Here is a tiny trained network, its code and every weight. The questions are about switching its units off for an input and a target symbol, where a switched-off unit gives its printed mean instead of its output.

import numpy as np


def w(rows, s, z=0):
    codes = np.array(rows[::2]) - 128.0
    scale = np.full(codes.shape[1], s)
    scale[-1] = z or s
    return codes * scale


def norm(h):
    return h / np.sqrt((h * h).mean(-1, keepdims=True) + 1e-5)


def f(y):
    return y / 2 * (1 + np.tanh(0.7978845608 * (y + 0.044715 * y**3)))


def softmax(a):
    e = np.exp(a - a.max(-1, keepdims=True))
    return e / e.sum(-1, keepdims=True)


def log_softmax(a):
    a = a - a.max(-1, keepdims=True)
    return a - np.log(np.exp(a).sum(-1, keepdims=True))


def net(x, mask):
    ids = ['ΛΣΦΩβηπ'.index(c) for c in x.split()]
    T = len(ids)
    res = E[ids] + P[:T]
    u = 0
    for l in range(2):
        q, k, v = (norm(res) @ M[l].T for M in (Q, K, V))
        z = softmax(np.where(np.tri(T) > 0, q @ k.T / 4**0.5, -1e9)) @ v
        res = res + np.where(mask[u], z, O[l][:, -1]) @ O[l][:, :-1]
        u += 1
        y = f(norm(res) @ A[l][:, :-1].T + A[l][:, -1])
        res = res + np.where(mask[u : u + 4], y, B[l][:, -1]) @ B[l][:, :-1]
        u += 4
    return log_softmax(norm(res)[-1] @ U[:, :-1].T + U[:, -1])


Q, K, V, O, A, B = {}, {}, {}, {}, {}, {}
E = w([
[34,93,197,112,192,140,211,147,59,186,105,153],'Λ',
[35,167,186,155,149,159,40,93,38,39,56,92],'Σ',
[70,137,161,147,58,189,68,218,132,158,26,210],'Φ',
[101,147,204,162,122,157,141,91,187,120,199,197],'Ω',
[147,194,130,171,252,64,85,128,166,140,77,171],'β',
[36,66,168,204,221,183,130,127,215,95,109,183],'η',
[72,78,133,186,150,53,143,237,231,108,120,106],'π',
],0.011)
P = w([
[102,174,36,194,111,157,167,223,112,241,143,164],'0',
[63,151,98,213,126,142,150,167,94,188,125,194],'1',
[57,140,123,212,129,129,146,172,104,146,110,201],'2',
[46,150,147,213,131,125,145,127,121,122,97,185],'3',
[47,144,168,192,134,121,142,122,118,106,88,172],'4',
[62,136,183,180,142,118,123,119,125,100,94,158],'5',
[67,123,196,165,138,112,110,121,126,93,90,147],'6',
[72,106,209,153,143,101,95,120,120,99,94,134],'7',
[88,100,219,129,142,92,86,119,130,99,91,122],'8',
[126,137,253,154,107,80,122,102,99,81,61,96],'9',
[131,79,255,132,169,83,76,147,145,66,105,106],'10',
[119,209,250,55,164,131,117,222,181,70,83,47],'11',
],0.008)
Q[0] = w([
[138,159,59,87,177,83,101,112,91,159,120,136],'L0H0',
[195,95,171,87,97,60,174,53,223,95,13,187],'L0H0',
[175,3,218,158,133,7,130,91,103,154,84,237],'L0H0',
[178,17,8,125,21,75,90,62,22,162,128,128],'L0H0',
],0.0057)
K[0] = w([
[115,115,105,134,99,151,147,132,144,113,166,134],'L0H0',
[57,94,166,132,150,92,88,135,132,144,127,148],'L0H0',
[84,94,157,106,165,129,11,138,118,109,145,127],'L0H0',
[100,106,38,138,164,157,101,130,144,160,190,174],'L0H0',
],0.011)
V[0] = w([
[83,185,125,184,122,90,26,111,3,107,124,36],'L0H0',
[110,91,105,110,78,240,100,158,123,104,75,80],'L0H0',
[99,82,141,80,151,160,213,132,77,150,134,87],'L0H0',
[143,121,56,160,176,183,98,130,155,109,168,66],'L0H0',
],0.015)
O[0] = w([
[152,145,174,105,106,104,215,123,186,89,26,155,232],'L0H0',
[177,55,33,153,114,159,183,101,120,135,111,92,188],'L0H0',
[133,56,117,110,84,59,84,128,33,86,107,178,75],'L0H0',
[190,145,96,100,116,174,111,248,99,64,148,128,2],'L0H0',
],0.011,0.013)
A[0] = w([
[119,66,135,141,163,207,16,113,119,141,141,158,105],'L0N0',
[117,90,156,137,233,74,119,116,156,120,243,98,252],'L0N1',
[126,86,137,139,51,104,106,87,196,151,251,109,179],'L0N2',
[104,125,103,141,87,110,4,94,165,156,112,178,43],'L0N3',
],0.014,0.0023)
B[0] = w([
[95,173,190,236,146,149,178,98,93,119,57,113,185],'L0N0',
[82,172,66,111,84,68,217,91,128,110,4,109,254],'L0N1',
[126,89,118,117,1,130,187,98,176,68,238,115,192],'L0N2',
[183,155,147,197,43,131,119,141,121,100,39,102,198],'L0N3',
],0.0074,0.0067)
Q[1] = w([
[96,69,207,13,144,188,120,70,17,225,121,115],'L1H0',
[222,184,84,145,175,101,5,30,215,162,71,137],'L1H0',
[180,245,62,99,229,20,192,58,28,65,166,99],'L1H0',
[244,154,118,103,97,187,80,117,118,101,169,135],'L1H0',
],0.016)
K[1] = w([
[215,66,99,158,129,31,45,109,146,129,131,217],'L1H0',
[102,114,194,65,195,131,187,178,209,193,144,156],'L1H0',
[44,199,142,149,80,152,85,255,84,100,111,238],'L1H0',
[116,178,32,122,166,161,65,159,60,190,230,101],'L1H0',
],0.019)
V[1] = w([
[92,146,139,27,115,73,204,122,38,241,176,158],'L1H0',
[84,147,53,99,110,2,151,192,159,108,108,32],'L1H0',
[212,206,102,143,41,103,36,73,169,215,154,89],'L1H0',
[135,125,95,179,253,97,102,115,98,172,68,117],'L1H0',
],0.021)
O[1] = w([
[74,90,110,156,58,51,119,88,83,120,111,235,51],'L1H0',
[112,96,96,139,135,62,157,246,192,109,159,158,172],'L1H0',
[137,198,56,142,69,130,132,113,215,226,112,179,7],'L1H0',
[203,167,107,173,163,89,121,123,65,145,139,112,184],'L1H0',
],0.012,0.015)
A[1] = w([
[188,106,160,5,117,160,64,175,135,74,105,100,45],'L1N0',
[200,211,86,47,73,212,46,73,87,244,82,109,27],'L1N1',
[40,138,116,89,7,196,135,41,150,123,167,152,1],'L1N2',
[248,222,90,136,137,60,101,121,148,197,165,187,40],'L1N3',
],0.023,0.0034)
B[1] = w([
[117,145,84,91,51,97,51,89,128,194,184,187,222],'L1N0',
[50,96,38,140,76,122,144,5,214,194,65,78,252],'L1N1',
[164,206,219,141,146,134,162,84,120,81,176,121,184],'L1N2',
[145,139,141,56,238,107,62,138,154,110,138,154,211],'L1N3',
],0.016,0.012)
U = w([
[71,229,203,154,95,162,162,104,159,119,198,201,47],'Λ',
[152,128,160,179,172,174,170,178,87,125,112,46,140],'Σ',
[51,137,65,137,107,129,136,52,186,149,112,108,136],'Φ',
[183,122,117,48,90,111,136,124,109,127,170,91,59],'Ω',
[137,175,111,96,227,88,89,145,160,126,142,189,94],'β',
[156,113,97,103,39,122,211,254,173,130,87,182,253],'η',
[103,105,121,173,103,54,141,97,49,110,116,202,133],'π',
],0.0053,0.0028)

Each question gives the input, a string of symbols that net reads in full, and the target symbol t.
The units are the heads (4 rows each of Q, K, V and O) and the neurons (one row each of A and B). Each row of codes is followed by its name. A weight is (code - 128) times the scale printed after its matrix; where a second scale follows, it is the last column's (O, A, B and U).
mask holds one flag per unit, layer by layer, with each layer's heads first. A switched-off unit (its flag False) gives its mean, the last column of its rows in O or B, instead of its output. The means were averaged over made-up inputs and are rounded, as every weight is.
A unit's drop is (log p(t) with every unit on - log p(t) with that unit switched off) / (log p(t) with every unit on - log p(t) with every unit switched off).
The circuit of an input: a set's keep is (log p(t) with only the set's units on - log p(t) with every unit switched off) / (log p(t) with every unit on - log p(t) with every unit switched off). Starting from all 10 units, units are removed one at a time, each time the one whose removal leaves the highest keep (on an exact tie, the one counted first), for as long as the keep stays at least 0.8.
units of the circuit, in order: the units of the circuit, biggest drop first
k most important neurons: the k neurons with the biggest drops, biggest first
top k neurons in layer l: the k neurons of layer l with the biggest drops, biggest first
input Λ β Φ Φ Ω Φ, target Λ: units of the circuit, in order	(L1H0; L1N2; L0H0; L0N2)
input Λ Φ Λ π π η, target Σ: top neuron in layer 0	(L0N0)
input Φ β π, target η: units of the circuit, in order	(L0N1; L1H0; L0H0)
input Φ Φ Φ η β Λ Φ Φ Ω β Σ η, target Λ: top 2 neurons in layer 1	(L1N0; L1N1)
input Φ β Φ, target β: units of the circuit, in order	(L1H0; L1N3)
input Φ Φ Φ Σ Φ Φ Φ, target Σ: units of the circuit, in order	(L1N1; L1N0)
input β Ω Σ, target Λ: 2 most important neurons	(L1N0; L1N1)
input Φ Φ η Ω Φ Φ Φ Φ Ω η Σ Φ, target Ω: 3 most important neurons	(L1N0; L1N1; L0N1)
input Φ Φ Σ, target Σ: units of the circuit, in order	(L0H0; L1N1; L1H0)
input η Φ Φ Λ Σ Λ Φ Ω Σ, target π: top 3 neurons in layer 1	(L1N1; L1N0; L1N3)
input η Φ Φ Φ Φ β Λ η Φ, target β: units of the circuit, in order	(L1H0; L0H0; L1N3; L0N1)
input Ω η η π Φ η η β Ω Φ η β, target Λ: 3 most important neurons	(L1N2; L0N1; L1N1)
input Λ π Φ Φ Φ Φ Φ Λ, target η: top 3 neurons in layer 0	(L0N3; L0N1; L0N2)
input Φ η Φ Φ Σ Λ Φ, target π: units of the circuit, in order	(L1H0)
input Φ β Σ Σ π Φ Σ Λ Λ β η η, target Λ: 4 most important neurons	(L1N0; L1N1; L1N3; L0N1)
input Ω Ω η Φ η η β Φ η, target Σ: 3 most important neurons	(L1N1; L1N0; L1N3)
input Φ η Λ Ω η Φ Λ, target Λ: 4 most important neurons	(L1N2; L0N2; L0N1; L0N3)
input β Ω Ω, target Λ: 2 most important neurons	(L1N2; L0N1)
input Λ β η Φ η η Φ η Φ Λ, target β: top 2 neurons in layer 1	(L1N3; L1N1)
input Σ π Σ Λ Λ Φ η η β η Φ β, target Σ: 3 most important neurons	(L1N1; L0N2; L1N3)
input η Φ π Σ Φ Φ Σ Σ Λ, target η: units of the circuit, in order	(L0H0)
input Φ Φ π η Φ π, target Σ: top 3 neurons in layer 0	(L0N0; L0N1; L0N3)
input π η Λ Φ Ω, target Λ: 2 most important neurons	(L1N2; L0N2)
input Λ Φ η Φ η π η Ω η Φ, target Σ: 2 most important neurons	(L0N1; L1N1)
input η η β π Φ Ω Φ, target Λ: 2 most important neurons	(L1N2; L0N1)
input β Ω Λ π η η Φ Σ, target Ω: 3 most important neurons	(L1N0; L1N1; L0N1)
input Ω Λ Σ β Φ Λ Σ Φ Φ Λ η Σ, target π: most important neuron	(L1N0)
